Below is a small trained network, with its code and all its weights. Each question gives an input and a class and asks what happens when units are switched off, that is, made to give their printed mean instead of their output.

import numpy as np


def w(rows, s, z=0):
    codes = np.array(rows[::2]) - 128.0
    scale = np.full(codes.shape[1], s)
    scale[-1] = z or s
    return codes * scale


def norm(h):
    return h / np.sqrt((h * h).mean(-1, keepdims=True) + 1e-5)


def f(y):
    return y / 2 * (1 + np.tanh(0.7978845608 * (y + 0.044715 * y**3)))


def log_softmax(a):
    a = a - a.max(-1, keepdims=True)
    return a - np.log(np.exp(a).sum(-1, keepdims=True))


def net(x, mask):
    res = np.array(x, float).reshape(1, 3) / 4 @ E
    u = 0
    for l in range(3):
        y = f(norm(res) @ A[l][:, :-1].T + A[l][:, -1])
        res = res + np.where(mask[u : u + 6], y, B[l][:, -1]) @ B[l][:, :-1]
        u += 6
    return log_softmax(norm(res)[-1] @ U[:, :-1].T + U[:, -1])


A, B = {}, {}
E = w([
[158,68,2],'x0',
[53,72,92],'x1',
[164,81,159],'x2',
],0.0048)
A[0] = w([
[142,160,182,128],'L0N1',
[35,110,186,1],'L0N2',
[125,104,47,141],'L0N3',
[213,155,159,162],'L0N4',
[134,253,121,93],'L0N5',
[110,146,134,152],'L0N6',
],0.015,0.0037)
B[0] = w([
[90,75,187,208],'L0N1',
[254,164,49,192],'L0N2',
[30,158,106,254],'L0N3',
[60,109,65,241],'L0N4',
[95,209,178,230],'L0N5',
[23,227,76,146],'L0N6',
],0.0073,0.0055)
A[1] = w([
[112,255,147,128],'L1N1',
[121,237,174,239],'L1N2',
[159,57,150,105],'L1N3',
[194,157,74,144],'L1N4',
[113,87,115,114],'L1N5',
[131,158,113,1],'L1N6',
],0.0098,0.00097)
B[1] = w([
[78,164,65,255],'L1N1',
[211,51,39,247],'L1N2',
[210,115,36,117],'L1N3',
[122,77,198,150],'L1N4',
[2,147,130,144],'L1N5',
[89,123,75,131],'L1N6',
],0.0047,0.0046)
A[2] = w([
[73,95,2,79],'L2N1',
[72,91,211,135],'L2N2',
[169,246,99,123],'L2N3',
[67,56,116,69],'L2N4',
[235,57,140,45],'L2N5',
[129,254,255,254],'L2N6',
],0.0097,0.00077)
B[2] = w([
[193,147,165,254],'L2N1',
[194,2,64,149],'L2N2',
[161,74,64,171],'L2N3',
[154,72,201,173],'L2N4',
[102,231,232,142],'L2N5',
[57,67,134,171],'L2N6',
],0.0085,0.0081)
U = w([
[9,124,84,189],'0',
[112,6,155,170],'1',
[186,174,58,70],'2',
[193,208,205,3],'3',
[121,212,71,127],'4',
[204,95,179,199],'5',
],0.021,0.0034)

Each question gives the input, the list of numbers given to net, and the class t.
The units are the neurons (one row each of A and B). Each row of codes is followed by its name. A weight is (code - 128) times the scale printed after its matrix; where a second scale follows, it is the last column's (A, B and U).
mask holds one flag per neuron, layer by layer. A switched-off neuron (its flag False) gives its mean, the last column of its row in B, instead of its output. The means were averaged over made-up inputs and are rounded, as every weight is.
A unit's drop is (log p(t) with every unit on - log p(t) with that unit switched off) / (log p(t) with every unit on - log p(t) with every unit switched off).
most important unit: the unit with the biggest drop
top k neurons: the k neurons with the biggest drops, biggest first
top k neurons in layer l: the k neurons of layer l with the biggest drops, biggest first
input [7,0,-1], class 4: top neuron in layer 0 => (L0N1)
input [0,-7,-7], class 0: top 3 neurons in layer 0 => (L0N5, L0N2, L0N1)
input [-7,4,-2], class 2: top 2 neurons => (L0N2, L1N2)
input [8,-1,3], class 5: top 3 neurons in layer 0 => (L0N5, L0N4, L0N1)
input [5,-1,2], class 5: top 3 neurons => (L2N1, L0N5, L0N6)
input [4,-1,0], class 4: top 3 neurons => (L0N1, L0N3, L2N6)
input [-6,-6,1], class 1: top 3 neurons => (L0N1, L2N2, L0N3)
input [1,-1,5], class 5: top 2 neurons => (L0N4, L2N1)
input [7,-4,2], class 5: top 4 neurons => (L2N1, L0N5, L0N6, L1N1)
input [-4,2,2], class 3: top 2 neurons => (L0N2, L2N5)
input [-5,3,1], class 3: top 2 neurons => (L0N2, L0N3)
input [4,-2,6], class 5: top 3 neurons => (L2N1, L0N1, L2N6)
input [-7,4,1], class 3: top 3 neurons => (L0N2, L1N2, L0N3)
input [0,-3,4], class 1: top 2 neurons => (L0N4, L0N2)
input [-4,-8,-2], class 0: most important unit => L0N5
input [-5,6,5], class 3: top 2 neurons => (L0N2, L2N5)
input [-7,-1,2], class 1: top 2 neurons => (L0N1, L0N3)
input [0,-6,8], class 1: top 2 neurons in layer 1 => (L1N5, L1N2)
input [-1,-5,8], class 1: top 3 neurons in layer 0 => (L0N4, L0N2, L0N1)
input [-5,-4,-8], class 0: most important unit => L2N6
input [-8,8,0], class 2: top 2 neurons in layer 0 => (L0N2, L0N6)
input [-4,6,1], class 3: top 4 neurons in layer 0 => (L0N2, L0N3, L0N5, L0N4)
input [7,-5,4], class 5: top 4 neurons in layer 0 => (L0N5, L0N6, L0N2, L0N1)
input [0,-6,-4], class 0: top 2 neurons in layer 0 => (L0N5, L0N2)
input [-6,2,3], class 3: top 4 neurons in layer 0 => (L0N2, L0N3, L0N5, L0N1)
input [5,-2,6], class 5: top 2 neurons in layer 0 => (L0N1, L0N5)
